Here is a tiny trained network, its code and every weight. The questions are about switching its units off for an input and a class, where a switched-off unit gives its printed mean instead of its output.

import numpy as np


def w(rows, s, z=0):
    codes = np.array(rows[::2]) - 128.0
    scale = np.full(codes.shape[1], s)
    scale[-1] = z or s
    return codes * scale


def f(y):
    return y / 2 * (1 + np.tanh(0.7978845608 * (y + 0.044715 * y**3)))


def log_softmax(a):
    a = a - a.max(-1, keepdims=True)
    return a - np.log(np.exp(a).sum(-1, keepdims=True))


def net(x, mask):
    res = np.array(x, float).reshape(1, 4) / 4 @ E
    y = f(res @ A[0][:, :-1].T + A[0][:, -1])
    res = res + np.where(mask, y, B[0][:, -1]) @ B[0][:, :-1]
    return log_softmax(res[-1] @ U[:, :-1].T + U[:, -1])


A, B = {}, {}
E = w([
[190,27,248,85,112,81,200,185,49,227,175,140],'x0',
[188,221,115,62,178,147,254,48,154,150,100,174],'x1',
[47,113,166,86,120,194,153,117,91,139,102,88],'x2',
[212,80,115,123,241,172,114,152,55,10,190,85],'x3',
],0.0093)
A[0] = w([
[72,146,88,154,146,207,112,96,198,38,102,79,174],'N0',
[119,43,116,149,85,68,57,146,150,147,93,41,104],'N1',
[194,27,193,103,123,68,153,153,77,210,91,117,89],'N2',
[235,194,104,225,102,45,76,158,139,134,192,178,136],'N3',
[141,139,107,152,102,104,45,66,153,141,78,107,92],'N4',
[144,71,154,125,189,90,146,166,108,77,183,48,245],'N5',
[107,118,162,173,103,103,2,123,79,129,152,153,78],'N6',
[98,107,135,149,50,79,140,157,140,155,68,168,145],'N7',
[191,77,82,146,166,177,140,126,45,45,153,142,248],'N8',
],0.0084,0.0017)
B[0] = w([
[105,50,165,212,36,132,164,199,193,166,37,158,253],'N0',
[134,70,140,84,117,116,171,73,177,201,14,186,211],'N1',
[128,2,38,204,85,217,159,139,133,156,76,97,243],'N2',
[96,166,203,104,77,145,103,161,128,124,65,47,205],'N3',
[142,83,65,107,29,140,143,215,208,204,160,115,184],'N4',
[97,102,127,95,83,237,112,143,100,180,111,149,210],'N5',
[173,111,95,30,180,47,154,97,215,227,84,188,201],'N6',
[57,205,119,34,121,222,50,217,88,86,150,185,208],'N7',
[39,148,92,40,66,189,152,89,159,138,138,173,225],'N8',
],0.0078,0.013)
U = w([
[178,99,101,61,140,103,243,15,211,214,80,206,243],'0',
[132,46,72,198,77,148,175,169,156,137,113,132,87],'1',
[73,111,198,48,47,141,150,133,114,138,68,35,253],'2',
[34,127,74,48,75,166,95,193,114,114,202,232,94],'3',
[55,116,157,131,172,154,103,193,128,135,114,116,133],'4',
[123,144,124,175,211,15,38,89,23,116,208,71,3],'5',
[124,108,240,147,138,3,81,65,81,55,211,81,3],'6',
[182,147,187,244,183,75,119,107,73,107,196,81,3],'7',
],0.0064,0.0032)

Each question gives the input, the list of numbers given to net, and the class t.
The units are the neurons (one row each of A and B). Each row of codes is followed by its name. A weight is (code - 128) times the scale printed after its matrix; where a second scale follows, it is the last column's (A, B and U).
mask holds one flag per neuron, in row order. A switched-off neuron (its flag False) gives its mean, the last column of its row in B, instead of its output. The means were averaged over made-up inputs and are rounded, as every weight is.
A unit's drop is (log p(t) with every unit on - log p(t) with that unit switched off) / (log p(t) with every unit on - log p(t) with every unit switched off).
The circuit of an input: a set's keep is (log p(t) with only the set's units on - log p(t) with every unit switched off) / (log p(t) with every unit on - log p(t) with every unit switched off). Starting from all 9 units, units are removed one at a time, each time the one whose removal leaves the highest keep (on an exact tie, the one counted first), for as long as the keep stays at least 0.8.
units of the circuit, in order: the units of the circuit, biggest drop first
unit that matters most: the unit with the biggest drop
k most important neurons: the k neurons with the biggest drops, biggest first
drop when u is switched off: that unit's drop, to one decimal
input [5,-2,-7,8], class 3: unit that matters most -> N8
input [5,4,-3,0], class 1: 3 most important neurons -> N2, N6, N1
input [-8,4,-5,-2], class 1: units of the circuit, in order -> N0, N6
input [6,-8,6,-1], class 0: units of the circuit, in order -> N6, N1
input [6,2,-7,2], class 2: 3 most important neurons -> N3, N0, N4
input [-3,2,-7,7], class 2: 2 most important neurons -> N3, N7
input [-2,-6,-4,3], class 0: 3 most important neurons -> N6, N1, N7
input [-6,3,1,-7], class 3: 2 most important neurons -> N2, N7
input [7,5,-1,4], class 1: 3 most important neurons -> N2, N6, N1
input [-4,-1,-2,-7], class 3: 2 most important neurons -> N7, N2
input [4,6,7,-5], class 2: 4 most important neurons -> N6, N1, N7, N8
input [5,-5,-7,-2], class 2: 3 most important neurons -> N3, N7, N0
input [6,-1,-1,-8], class 3: 2 most important neurons -> N7, N0
input [1,-7,-6,1], class 0: unit that matters most -> N6
input [-3,-5,-3,3], class 0: 3 most important neurons -> N6, N7, N1
input [-1,-2,-5,1], class 2: 2 most important neurons -> N3, N2
input [-2,3,-6,-5], class 2: 2 most important neurons -> N3, N8
input [-3,-7,-4,-7], class 0: 2 most important neurons -> N1, N6
input [2,-5,-7,5], class 2: 2 most important neurons -> N3, N5
input [0,5,-4,-7], class 3: units of the circuit, in order -> N7, N1
input [-2,1,2,-7], class 3: units of the circuit, in order -> N7
input [-7,6,6,1], class 1: drop when N1 is switched off -> 0.2
input [8,-4,6,-7], class 1: drop when N3 is switched off -> 0.2
input [-1,-7,-3,3], class 0: drop when N1 is switched off -> 0.1
input [4,1,-7,1], class 2: drop when N0 is switched off -> 0.2
